Here is a tiny trained network, its code and every weight. The questions are about switching its units off for an input and a class, where a switched-off unit gives its printed mean instead of its output.

import numpy as np


def w(rows, s, z=0):
    codes = np.array(rows[::2]) - 128.0
    scale = np.full(codes.shape[1], s)
    scale[-1] = z or s
    return codes * scale


def f(y):
    return np.maximum(y, 0)


def log_softmax(a):
    a = a - a.max(-1, keepdims=True)
    return a - np.log(np.exp(a).sum(-1, keepdims=True))


def net(x, mask):
    res = np.array(x, float).reshape(1, 4) / 4 @ E
    y = f(res @ A[0][:, :-1].T + A[0][:, -1])
    res = res + np.where(mask, y, B[0][:, -1]) @ B[0][:, :-1]
    return log_softmax(res[-1] @ U[:, :-1].T + U[:, -1])


A, B = {}, {}
E = w([
[119,166,254,207,119,147,91,113,25],'x0',
[100,162,130,233,83,249,216,74,221],'x1',
[192,82,15,217,33,128,55,124,101],'x2',
[76,137,125,220,177,8,150,234,168],'x3',
],0.0065)
A[0] = w([
[113,127,164,105,163,137,154,101,145,144],'N1',
[93,121,125,219,168,22,167,187,151,63],'N2',
[136,126,69,73,134,133,142,139,185,2],'N3',
[96,164,255,28,204,138,212,127,191,141],'N4',
[156,125,151,149,128,166,162,145,155,117],'N5',
[102,144,137,143,133,165,162,117,157,136],'N6',
[129,131,141,199,138,109,163,142,176,103],'N7',
[148,133,125,23,136,56,72,161,45,66],'N8',
[125,133,143,176,104,206,199,108,190,105],'N9',
[154,115,69,192,104,140,90,131,108,144],'N10',
[118,150,136,186,105,201,169,104,173,108],'N11',
[126,135,188,158,132,157,114,150,93,50],'N12',
[147,105,114,50,101,233,130,47,79,50],'N13',
[136,134,138,49,115,189,125,86,110,108],'N14',
[149,125,87,157,120,134,95,111,120,166],'N15',
[137,110,29,64,143,126,162,132,234,17],'N16',
[143,138,121,96,89,177,108,111,114,48],'N17',
[137,126,247,227,123,147,94,109,45,15],'N18',
[149,147,25,188,77,128,59,107,90,159],'N19',
[131,128,97,167,91,136,111,120,143,188],'N20',
],0.01,0.0014)
B[0] = w([
[126,101,105,188,113,156,159,133,138,166],'N1',
[155,212,191,133,136,160,81,197,238,235],'N2',
[100,184,117,88,107,161,159,72,93,178],'N3',
[156,14,88,225,45,149,175,219,84,248],'N4',
[136,111,120,119,159,106,105,103,112,159],'N5',
[127,93,134,118,157,92,101,104,97,171],'N6',
[139,157,167,126,162,107,78,159,166,180],'N7',
[112,59,134,130,222,70,48,5,103,252],'N8',
[120,81,131,99,193,66,58,57,91,212],'N9',
[121,59,140,148,109,143,169,188,98,189],'N10',
[123,80,131,108,194,70,58,63,97,204],'N11',
[114,166,99,78,102,142,159,101,117,171],'N12',
[138,213,183,141,149,123,96,222,226,203],'N13',
[132,178,158,156,139,110,104,194,193,180],'N14',
[125,96,118,157,102,129,146,155,125,167],'N15',
[111,222,107,46,78,173,191,51,69,218],'N16',
[124,154,150,152,136,125,125,170,183,159],'N17',
[110,213,58,21,80,176,211,56,113,228],'N18',
[134,50,124,209,99,144,186,184,104,216],'N19',
[144,78,107,150,113,116,137,149,110,169],'N20',
],0.013,0.011)
U = w([
[154,31,108,187,57,140,188,167,127,146],'0',
[118,82,134,113,198,67,64,50,135,254],'1',
[153,207,185,135,130,131,99,178,254,78],'2',
[93,199,85,56,56,175,215,52,123,39],'3',
],0.0097,0.0004)

Each question gives the input, the list of numbers given to net, and the class t.
The units are the neurons (one row each of A and B). Each row of codes is followed by its name. A weight is (code - 128) times the scale printed after its matrix; where a second scale follows, it is the last column's (A, B and U).
mask holds one flag per neuron, in row order. A switched-off neuron (its flag False) gives its mean, the last column of its row in B, instead of its output. The means were averaged over made-up inputs and are rounded, as every weight is.
A unit's drop is (log p(t) with every unit on - log p(t) with that unit switched off) / (log p(t) with every unit on - log p(t) with every unit switched off).
unit that matters most: the unit with the biggest drop
k most important neurons: the k neurons with the biggest drops, biggest first
drop when u is switched off: that unit's drop, to one decimal
input [-8,3,-3,7], class 3: unit that matters most	N16
input [-5,-4,-3,2], class 3: 3 most important neurons	N16; N9; N11
input [-8,8,2,1], class 1: 3 most important neurons	N9; N11; N18
input [7,3,0,7], class 2: 4 most important neurons	N2; N16; N7; N3
input [2,-8,8,-7], class 0: 3 most important neurons	N19; N10; N9
input [4,-2,7,-8], class 2: 2 most important neurons	N13; N4
input [8,-2,-8,-7], class 0: 3 most important neurons	N4; N16; N2
input [-1,-2,1,-3], class 2: 4 most important neurons	N4; N9; N11; N13
input [4,8,6,-3], class 1: 2 most important neurons	N11; N9
input [-5,0,2,-4], class 3: 3 most important neurons	N16; N2; N3
input [0,-1,-5,-6], class 2: 4 most important neurons	N13; N14; N19; N10
input [-7,3,0,7], class 2: 3 most important neurons	N2; N18; N7
input [-4,4,-8,1], class 0: drop when N4 is switched off	3.2
input [-2,-5,1,6], class 2: unit that matters most	N2
input [-7,7,-3,1], class 1: drop when N5 is switched off	0.2
input [-2,1,-5,-8], class 2: drop when N13 is switched off	1.3
